Each row of numbers belongs to one of the elements below and depends on some of the facts about them. Some rows are named. Which element is each other row?

Named rows:
[ 17  -1   8  -1  -2  -3   1  11   0  10   1   8  -6  -5  -6   8  25  15
 -13  -4 -19   0  -2  13 -10   2 -15  -1]: vasavir
[ 43 -23  18 -18  31  18  -4  26 -13 -19  17  19  -5 -35   2  -8 -17  38
  -3  13 -22 -13 -12 -10  -5 -24  16   5]: losto
[ 23 -43  -9 -50  12  23  -9  17  -3 -22  -6   5  -4 -51  -8 -13 -43  19
  -9   2 -19 -43 -10 -25 -12  -3  42  -5]: fadris
[  4 -15  14 -14 -20 -19  -7   4  20   8 -19   1  -4   1  -5   6  -2  -7
  -9 -17   1 -14   2  10 -11   0 -14   3]: fubir
[-13 -16  42  32 -16 -21   8 -18  32   9   4 -35  12  28  35  -1 -14   0
  13 -27  71  21  -3  34  41 -23   4  21]: kinim
[-16 -14  -9 -15 -29 -11 -18 -32   0 -19  22  -5  -2  27 -15  36  -2 -19
   9  19  -1 -30 -10 -29 -21  11  22  12]: gresen
[  7 -17   4 -11 -11 -17   4  10  27  -9  -8  -5 -11  20 -19   3  10  -2
  -2 -10 -14 -11   6   0   5 -13 -12   5]: gralas
[  6  17 -16   8  43 -14  33   6  29  13  -7  16 -30  71 -18  33  10 -32
   0  16   9 -30  -1  -4  -1 -16  21   0]: fakar
[ 19  28  15  27  28  -8  17 -10 -14  17 -16  48 -14  45  -6  20  21 -21
   3  22  10  -6   1   3 -18  -3  -4  13]: zavan
[ 45  -8  13 -16  18  18   4  13 -17 -13  27  16   0 -25  20 -24 -30  35
  10  20 -19  -8 -15 -20  -4 -29   4   1]: trorubik
[ 35 -24  48  -6  31 -26   5  35   9 -14  14  13  -4  -5 -10  -8 -51  25
  18  14  16  -9 -12 -13  46 -48   4   1]: fistiklon
[ 16   3  12  -3  -1  -3  -2  14   2   9  -3   9  -7  -6  -5   7  24  14
 -13  -4 -20   3   4  12 -11   1 -13  -3]: brobri
[ 16   2  10  -1   0  -2   3  12  -2  10  -2   7  -7  -7  -7   4  26  15
 -12  -2 -19   3   0  14 -13  -2 -18  -2]: plotrun
[-13 -17  -2 -16  -7 -21  -2  21   9 -11 -23   3   2   4 -13   2  10   3
 -10  -7 -11 -18   8   0 -18  -8 -16   7]: risum
[-32  13 -46   3  17  29  -3  -5   0 -26 -13   1  21   8   9  -9 -18 -40
  10 -17   7  -9   6 -26  -1  22  12 -11]: pleklo
[ 14   0   6  -9 -11  -3  -4  13  -7   8  -2  12  -7 -12 -10   7  26  12
 -13  -3 -26   0   2   9 -16   7 -21  -2]: rutro
[ 13  -2  31  20   2  -6  -3 -14 -22   0  16   8  -6   4  -8  15   7  10
   1  32  15   3  -3   5   2  -8   7  21]: tafe
[  2  -1  15   9   8   7  -2 -11 -14   4  22  -2  -5  -7  -8  21  15  20
  -5  28   5  -9 -10   4 -10  -6  27  17]: gubral
[-16  23 -38 -33 -28  11  39 -18   4  45  22 -47 -21 -17  38 -24  23  33
 -22  33 -36  -4   1  20 -48 -13  15 -19]: fligur
[-35  -7 -19  -9 -16 -19  22  -2  10  19  -6 -50 -11   4  23 -12  -3  16
 -17  11  22  -1  16  15 -18  -6  18   3]: maku
[ 22   1  23   6  -7 -14   1  18  -1   8  -5  16  -5   1  -9   6  22  12
  -8  -6 -11   9   5  14  -5  -9 -30   8]: gotrove

Some facts about the elements:
ζ: points at; ε: uses
pleklo	ζ	fugi; pleklo	ζ	bragek; pleklo	ζ	bugesok; pleklo	ζ	flani; pageku	ζ	piras
trifa	ζ	fluzotror; maskar	ζ	pepil; statol	ζ	gresen; statol	ζ	gubral; mibon	ζ	votron
mibon	ζ	draliros; skalugre	ζ	fugi; skalugre	ζ	bragek; skoflifli	ζ	troplum; trogel	ζ	klomo
kestoplus	ζ	ladrol; plevu	ζ	flani; badrik	ζ	ladrol; zavan	ζ	fakar; gubral	ζ	sedroska
ranista	ζ	nuse; ranista	ζ	fiten; nuse	ζ	stuser; nuse	ζ	maskar; boplibru	ζ	puser
boplibru	ζ	rudrastus; vupan	ζ	puser; vupan	ζ	fugi; vupan	ζ	flani; gotrove	ζ	bofluse
skunam	ζ	gufon; stuzus	ζ	bosor; graplalor	ζ	stuser; tika	ζ	nirur; tika	ζ	tapel
vabriken	ζ	bragek; kuflon	ζ	lalom; kuflon	ζ	piras; doklofam	ζ	fligur; niklunas	ζ	vupan
morubil	ζ	bragek; ladrol	ζ	piras; ladrol	ζ	fligur; notridrik	ζ	plufi; notridrik	ζ	nirur
notridrik	ζ	fakar; sedroska	ζ	lalom; sedroska	ζ	maskar; pliplik	ζ	brukir; pliplik	ζ	bugesok
fakar	ζ	plupul; padem	ζ	gresen; fugi	ζ	bragek; fugi	ζ	bugesok; donite	ζ	brukir
puser	ζ	brukir; puser	ζ	bugesok; puser	ζ	flani; stimu	ζ	pliplik; skuflu	ζ	bosor
naben	ζ	pleklo; litumu	ζ	naben; litumu	ζ	nuse; litumu	ζ	nikul; geklen	ζ	likedak
flibran	ζ	bugesok; flibran	ζ	sekal; sogrel	ζ	fugi; sogrel	ζ	bragek; penotrun	ζ	bragek
pluzezol	ζ	maku; pluzezol	ζ	pepil; pluzezol	ζ	fligur; piras	ζ	bugesok; vobribo	ζ	fligur
terir	ζ	munel; terir	ζ	skalugre; terir	ζ	pageku; gibrik	ζ	bragek; gibrik	ζ	skuflu
gebom	ζ	pepil; fistiklon	ζ	fadris; fistiklon	ζ	flogrur; skelom	ζ	pepil; netra	ζ	bugesok
rumik	ζ	fadris; regos	ζ	sogrel; stiboduk	ζ	trorubik; nanek	ζ	gebom; rudrastus	ζ	pepil
nirur	ζ	pleklo; nirur	ζ	bragek; nirur	ζ	fluzu; sketro	ζ	flani; gresen	ζ	pliplik
vifla	ζ	fluzu; votron	ζ	pepil; fadris	ζ	stuser; plupul	ζ	stimu; pliklan	ζ	pleklo
pliklan	ζ	brudrel; poger	ζ	pepil; poger	ζ	sedroska; litir	ζ	pliplik; litir	ζ	moli
laren	ζ	nikul; losto	ζ	fadris; skeputrem	ζ	nirur; skeputrem	ζ	pleklo; skeputrem	ζ	fugi
brukir	ζ	pepil; brukir	ζ	bugesok; visos	ζ	skalugre; tafe	ζ	gubral; fluzu	ζ	stuser
fluzu	ζ	flani; podrok	ζ	doklofam; plegin	ζ	pepil; pleskek	ζ	pleklo; klomo	ζ	losto
stupus	ζ	bakle; flufir	ζ	nirur; bravum	ζ	plupul; kinim	ζ	rudrastus; kinim	ζ	rogir
fuplek	ζ	bosor; fuplek	ζ	stuzus; fiten	ζ	bregil; fiten	ζ	pepil; lalom	ζ	stuser
bodrazan	ζ	maskar; brudrel	ζ	bugesok; flani	ζ	brukir; flani	ζ	pepil; roplo	ζ	flani
troplum	ζ	fugi; troplum	ζ	bugesok; tirur	ζ	flani; skadrisun	ζ	puser; trorubik	ζ	fadris
trorubik	ζ	pageku; padrozun	ζ	nirur; pleklo	ε	dere; pleklo	ε	fluzu; fubir	ε	kinim
trifa	ε	fistiklon; trifa	ε	kinim; treme	ε	dere; treme	ε	fluzu; mibon	ε	fistiklon
gisir	ε	treme; gisir	ε	fakar; trogel	ε	kinim; sagror	ε	padem; gralas	ε	fakar
risum	ε	fluzu; plevu	ε	kinim; plevu	ε	fluzu; stodrek	ε	treme; stodrek	ε	flezo
stodrek	ε	fakar; bofluse	ε	plupul; bofluse	ε	dere; nuse	ε	sketro; nuse	ε	kinim
nuse	ε	statol; rora	ε	fligri; vupan	ε	maku; vupan	ε	kinim; vupan	ε	plevu
skunam	ε	mozus; skunam	ε	rumik; stuzus	ε	skeli; muko	ε	kinim; tika	ε	plevu
tika	ε	flibran; tika	ε	fiten; vabriken	ε	dere; kuflon	ε	nikul; gufon	ε	kinim
gufon	ε	plupul; fizume	ε	kinim; flidi	ε	fligri; sedroska	ε	draliros; fakar	ε	flezo
puser	ε	laren; bruful	ε	kinim; bruful	ε	dere; bruful	ε	roplo; loril	ε	troplum
geklen	ε	fluzu; pluzezol	ε	tirur; pluzezol	ε	plevu; datrol	ε	dere; fleskotre	ε	plufi
fleskotre	ε	rudrastus; gebom	ε	kinim; gebom	ε	nanek; fistiklon	ε	rudrastus; skesem	ε	flezo
rutro	ε	pliplik; skelom	ε	rora; skelom	ε	fistiklon; bragek	ε	plufi; regos	ε	flidi
rudrastus	ε	flezo; sketro	ε	kinim; sketro	ε	treme; sketro	ε	dere; gresen	ε	gralas
gresen	ε	lalom; gresen	ε	kinim; gresen	ε	dere; vifla	ε	fiten; plafik	ε	treme
plafik	ε	draliros; fadris	ε	kinim; fadris	ε	fubir; gretil	ε	rudrastus; gretil	ε	gebom
plupul	ε	lalom; plupul	ε	kinim; poger	ε	duflar; poger	ε	kinim; poger	ε	plifa
laren	ε	plufi; laren	ε	plevu; plifa	ε	notridrik; skeputrem	ε	trifa; brukir	ε	skalugre
draliros	ε	maku; draliros	ε	roplo; maku	ε	flezo; goderar	ε	bakle; goderar	ε	fakar
fligri	ε	kinim; fligri	ε	flezo; fligri	ε	draliros; pleskek	ε	rudrastus; breza	ε	flezo
flufir	ε	maku; flufir	ε	dere; dobren	ε	sketro; dobren	ε	bakle; dobren	ε	fluzu
bravum	ε	muko; fuplek	ε	sketro; fuplek	ε	kinim; fuplek	ε	draliros; fuplek	ε	fluzu
skeli	ε	bofluse; skeli	ε	kinim; skeli	ε	fluzu; fiten	ε	rudrastus; lalom	ε	plevu
lalom	ε	dere; mozus	ε	nikul; brudrel	ε	kinim; brudrel	ε	flezo; stetru	ε	kinim
stetru	ε	plifa; flani	ε	fistiklon; flani	ε	fakar; bakle	ε	kinim; bakle	ε	roplo
noteton	ε	tragri; noteton	ε	skeli; noteton	ε	treme; noteton	ε	flezo; flezo	ε	kinim
flezo	ε	plevu; tirur	ε	fleskotre; tirur	ε	kinim; tirur	ε	rudrastus; tirur	ε	fluzu
padrozun	ε	draliros; plufi	ε	fistiklon; plufi	ε	rudrastus; pepil	ε	fakar

Name these rows:
No name comes twice in this set of rows, the named rows included.
[ -8 -21  14  -4 -14 -32  -4  18   4 -15 -23  11   4   9 -16  -4  10  -2
  -1 -10   0 -10  12   2 -13 -10 -36  14] | geklen
[ -8  11   9  31 -13   8 -19 -35 -16  -6  38 -15  13   7  15  19   0  -2
  15   8  19  25  -9  -4  21  11   2  11] | donite
[-30  -8 -18  13 -18   3 -37 -25 -10 -29   2 -12  27  -3   5   0 -31 -31
  18 -16  22  17   3 -24  23  26  -2  -3] | vupan
[  2  26  -9  21  -2  14  -9 -25 -15  -5  47  -4  12  17  34  12 -18  -2
  22   4   2  17 -16 -20   3   8  -4   1] | netra
[  8 -10  27  18   3   9   2 -17 -25   4   5  -7   2 -16 -11  -7  10  14
  -1  24  22  14  12  20  20  -9  15  24] | bodrazan
[  8  14  22  35  -5 -12 -14 -30 -19  -3  41  14   3  36  13  30   5  -8
  20  21  14  10 -18 -13  -2  -5 -12  21] | litir
[ 10  35 -33  12  49  44  18   2  -5  15 -17  28  -2   5   4  -4   7 -30
  -4  -6  -9  -4  -1   0   2  19  22 -18] | nirur
[ -3 -23  28   2 -52  -6 -11 -53 -16   7  -8 -17   4 -21 -16 -17 -18 -18
  13  20  47   8  16  18  18  11  12  19] | poger
[-20  21   1  12  34 -10  10  10 -19   1 -41  38  14   7 -26 -15 -21 -42
  19  11  22  -6  12 -10   3  -1 -19 -12] | tika
[  8  22  -6  24   2  18  -8 -13 -14  -5  31   7  12  13  27   3 -10  -5
  16  -2  -3  18 -15 -14  12   7 -16  -7] | skoflifli
[ 20  -2  27  28  23  16   4   0 -28 -10 -11  14   7 -14 -10 -17  -6  -2
   8  10  25  19  12  14  33 -12   3  18] | litumu

Now the same elements, written a new way:
Known rows:
[ 16  -9  -7  -2  14   6   5  -6  -4  11  12 -38 -26 -18 -25  24  -2 -15
 -25   0   6 -20   3 -16   5  19 -14]: brudrel
[ 15   7 -14   1  23  14  25 -13 -26   5   6  12   6 -26   2  -4  -1  19
   9 -21   2 -42 -39  -2  -2  10 -17]: flezo
[  6 -28  21  -3   2 -15 -15  -3 -41 -18  -5  30 -16 -41 -25 -21  30  -2
  -7 -12  27 -46 -15 -17   9  -2  -4]: maku
[-34 -29  -1   8  -2  61   8  16   6 -16   3  -9  13  12 -15 -29  25   2
  10 -38  -9   9  17  -6 -12 -19  40]: lalom
[ 18 -14 -25 -15 -16  11   7  14   1  -9  14 -26 -34   6 -21  41  -3   1
   1 -13   0  -4  15   0   1   2   7]: gresen
[ 16   0  -3   4  -1  -8  -2 -10   6  -3 -10  16  18   2   7  -1  -3  11
  21   4  -6  -3 -15  10  10   0   3]: tragri
[  3  14 -17  -5  -4   5  16 -24  -6   6  19   5  15  -4  14  16  -5  11
  16  -4   6  -8 -16  -3   2 -11   8]: stetru
[-23   6   0 -43 -29 -11  -8  30 -34 -18   2  10 -14   4 -15 -17   9   1
 -16   4   8 -17   7  -1 -40 -20 -21]: fiten
[ 18 -17  30 -16 -37 -18 -15  14  -8   0  -7  17  -7 -10 -12 -10  13   1
  -1 -20   6   0  -5  -2 -12 -28   5]: bregil
[ 14  -9 -10  -7   2  15  13  13  -4  -2  -3  28  -5  -2  30  19   0  -6
  39 -13   4  -8  10   8  -9  21  22]: treme
[ 82 -30  61  -6 -21  27  18 -24 -33  -6  25 -59  26  12  10 -39   3 -59
 -19  -9  23  14   4 -13  11  34  15]: bragek
[  4  19 -14  -9  -6   7  21 -28  -4  15  31  -1   8  -4  19  23  -1   7
  16  -5   7 -19 -20   2   2 -19   5]: muko
[-26   6  10 -14 -24 -33 -23  26  -3   6 -12  17 -26  -8 -12  -1   8   6
 -19 -13   6   3  -7   7 -24 -21 -11]: plegin
[ 15 -10   4   8  18  -9 -10  -1  15   7  -7 -35 -14   9 -12  12  -9 -17
 -28  16  -1   8  12   8  10  28 -15]: troplum
[ -4  15   1   7  20   7  15 -11  -3   9   5 -16   1  11  18   0  -8 -21
 -26  13  12  17  11  13  11  35 -16]: regos
[ 31   0  34   8  -7   9  -3  -7   2  -2   2 -15  23  18  16 -14   9 -15
  -8   0   0   4 -17   1   6   9  12]: tapel
[ 42  -3   5  -2  -9  -4   4 -15   3 -16   0  21  23   5  11  -2   1  10
  27  -4  -5  -9 -19   5   8  -2  16]: fluzotror
[ 15   0  -5   7   1  -7   1  -9   6  -6 -10  22  14   5  12   0  -4   9
  24   0  -5  -4 -11   7  10  -3   1]: vasavir
[-20  11   6 -11 -13 -24 -11  19  13   4  -8  -2 -15  -5 -15   5   8   5
 -28  -8   2  18   6  11 -11  -7 -16]: roplo
[-28  10 -12  30  40  -8 -19  -7  20  13  -5 -20   2  18   0   2 -12 -14
 -12  18  -1   5   4  11  11  21 -19]: terir
[ -4 -17  15   2 -17   4  -8  16   9 -10  -5   8   8  -8 -24 -24   3   9
   7 -20 -20   9   5  -8  -9 -29  14]: gubral

Name these rows:
No name comes twice in this set of rows, the named rows included.
[ 12 -29   8  30  18   3 -23 -12  15  -8  -3 -31  -7  -2 -33  -3  -1 -13
   0   9  -7  -4  16 -18  16   5  12] | pageku
[  1 -18  11  20   2  30  -4  -6  19 -16  -2   2  35   4 -14 -35   2  16
  26 -10 -25   6   0  -9   2 -23  30] | flogrur
[  7  17 -15 -14   5  -6  28 -25 -12  -5  11  18  18 -33  12  -5   9  22
  -3   3   5 -13 -12   2  14  10  -3] | fligri
[ 30 -10  33   3 -21  10   2  -9   2 -18   3   0  21   7  -2 -21  12   3
  10  -8  -5   5  -9 -10   4  -4  27] | nikul
[ 45 -18  -5  -6 -11  -6  -5  -3  10  -8  -4 -10 -10   4 -20  20  -5   5
   8   2 -11  -4   4  -2   6   2   7] | moli
[ 11 -11  22 -11   3  12   0  10   1  17   5 -40 -16  12   9  14   8 -45
 -23 -11  14  11  28   5 -10  46   3] | pleklo
[ 30 -47  49  17   3 -26 -52 -31 -20 -22   2  15  -7 -20 -22 -13  29 -24
  17  10  26 -51 -13 -30  29 -21  29] | fligur
[ -7 -30  11  30  34 -24 -51 -19   0 -11  -3   4 -19  -4 -27   8   9 -17
   0  24  11 -36   5 -19  27  -5   3] | ladrol
[-46  19 -21   9  15  31   9 -11  12   7  23  -5  16  -5   4  -5  -4  24
  10  -7 -11  -2  -6  -8  -6 -26  14] | trogel
[ -7   5   0   6  22  26  13  -1  -4  11  -4 -24  -1  33  28   0  -1 -40
 -26  -7  35  21   6  24   4  41 -12] | vabriken
[ -8  18 -24  -4   6  -3  17  -3  -4  -3  -1  25   5   3  26  13  -6  20
  17  17   1   1  -8  12   3   3  -7] | skunam
[ 26   7   2 -35 -20  23  19   5 -26 -30  24 -21  25  39   4  -7  -2  -5
  -4  29 -11  -8   4  -4 -18  23   1] | plufi
[ 12 -18  13 -19 -24 -10  -5  23 -13   1   1 -19 -35 -14 -32  14  12 -10
 -24  -9  11   0  22 -17 -10   2   3] | brukir
[ 53  -2  -8  19  -9  28  43  34 -22  -7  -2  -1 -26 -22 -14  34 -14  26
   3  10 -16 -15 -12 -22   9  31  -5] | fakar
[-25 -16  40  -1   1  14 -15  26  30  20   2 -10  13 -12  -1 -15  13  -6
   1 -17 -32   9  22 -16 -43   0  28] | fluzu

Now the same elements, written a new way:
Some elements and their rows:
[ 16  -3  -7  23 -14  61  26  -4 -21   7 -16  -3  -7]: flani
[ 9  6 14  5 -4  7 -4 -6  8 18 -3  0  9]: fakar
[  6  24   3   0  -5  -1   9  -4  16  18  -5 -14  -3]: flezo
[ 10 -12  35  14   6   4 -18 -17  22  19   2 -20   9]: notridrik
[  6 -38 -27 -52  39 -10  46  33 -53 -40  -9 -46 -20]: brukir
[   4  -38   -4  -51   70  -75   54   -9  -21  -24   13 -101  -23]: skalugre
[ 0 28  0  0 -2  1 10 -5 20 17 -4  0 -8]: gisir
[  1  23   3  13   2 -10   0 -14  13  21  11  13  -2]: sedroska
[  5  23   8   3  -2  -4   8  -7  21  18  -5 -12  -2]: muko
[  4  19  10   8   0  -1   7 -13  15  16  -3  11   5]: stuzus
[  5  23  22 -27 -20  28  -9  23   4 -12   5  11 -17]: skunam
[  7  10 -32  28 -13   5   0 -12  16  25  11 -11  10]: plegin
[ -6  -9  11  -9  -1  21 -15 -17  11  10   8 -15 -18]: skeputrem
[ 7 15  7  3 -3  0  5 -9 11 19 -3 -9  1]: stupus
[ 10  16  20  10   2 -10   5 -14  24  19  -4 -25   5]: duflar
[  5  24   4   1  -4  -1   8  -4  18  20  -5 -14  -2]: bofluse
[ -1  -4   7  -8  -4  24 -13  -7   7  13   3  -9 -13]: pleskek
[  3  13 -38  26 -14   9   1 -11  18  23  13   0   5]: skelom
[  5  18 -20  20  -8   0   7 -13  16  21   7   9  12]: pluzezol
[  5  25   3  -1  -5  -1   8  -4  17  19  -6 -14  -3]: likedak
[ 1 20 -2  2 -6  3  6 -8 10 17  0  3 -2]: mibon

Rows to name:
No name comes twice in this set of rows, the named rows included.
[  6  17   6   6  -3  -3   3 -10  10  19   2  -7   1] | ranista
[ 13  12   3   8  -9  -3   3  -9   4  22  -1 -25  10] | nanek
[  2  30   8  14   9 -14   0 -13   8  24  17  13 -13] | nuse
[  3  -2  12  -5  -6  15 -11 -10   5  13   1 -17  -6] | pliklan
[  5  20  17   9   2  -7   6 -13  28  17  -4 -11  -1] | plifa
[ 24  -5  31  13  -6  44  28  -5 -23  10 -24 -28  -3] | roplo
[  8  13 -37  32 -11  -1  -2 -12  16  27  19  -8  10] | maskar
[  1  39  17  15  17 -27   3 -17   2  25  20  20 -14] | fadris
[  5  26  25 -26 -19  18  -8  19  -2 -13   8  23 -13] | kuflon
[  0  25  10   6   2  -2   7 -11  27  16  -4   1  -7] | stetru

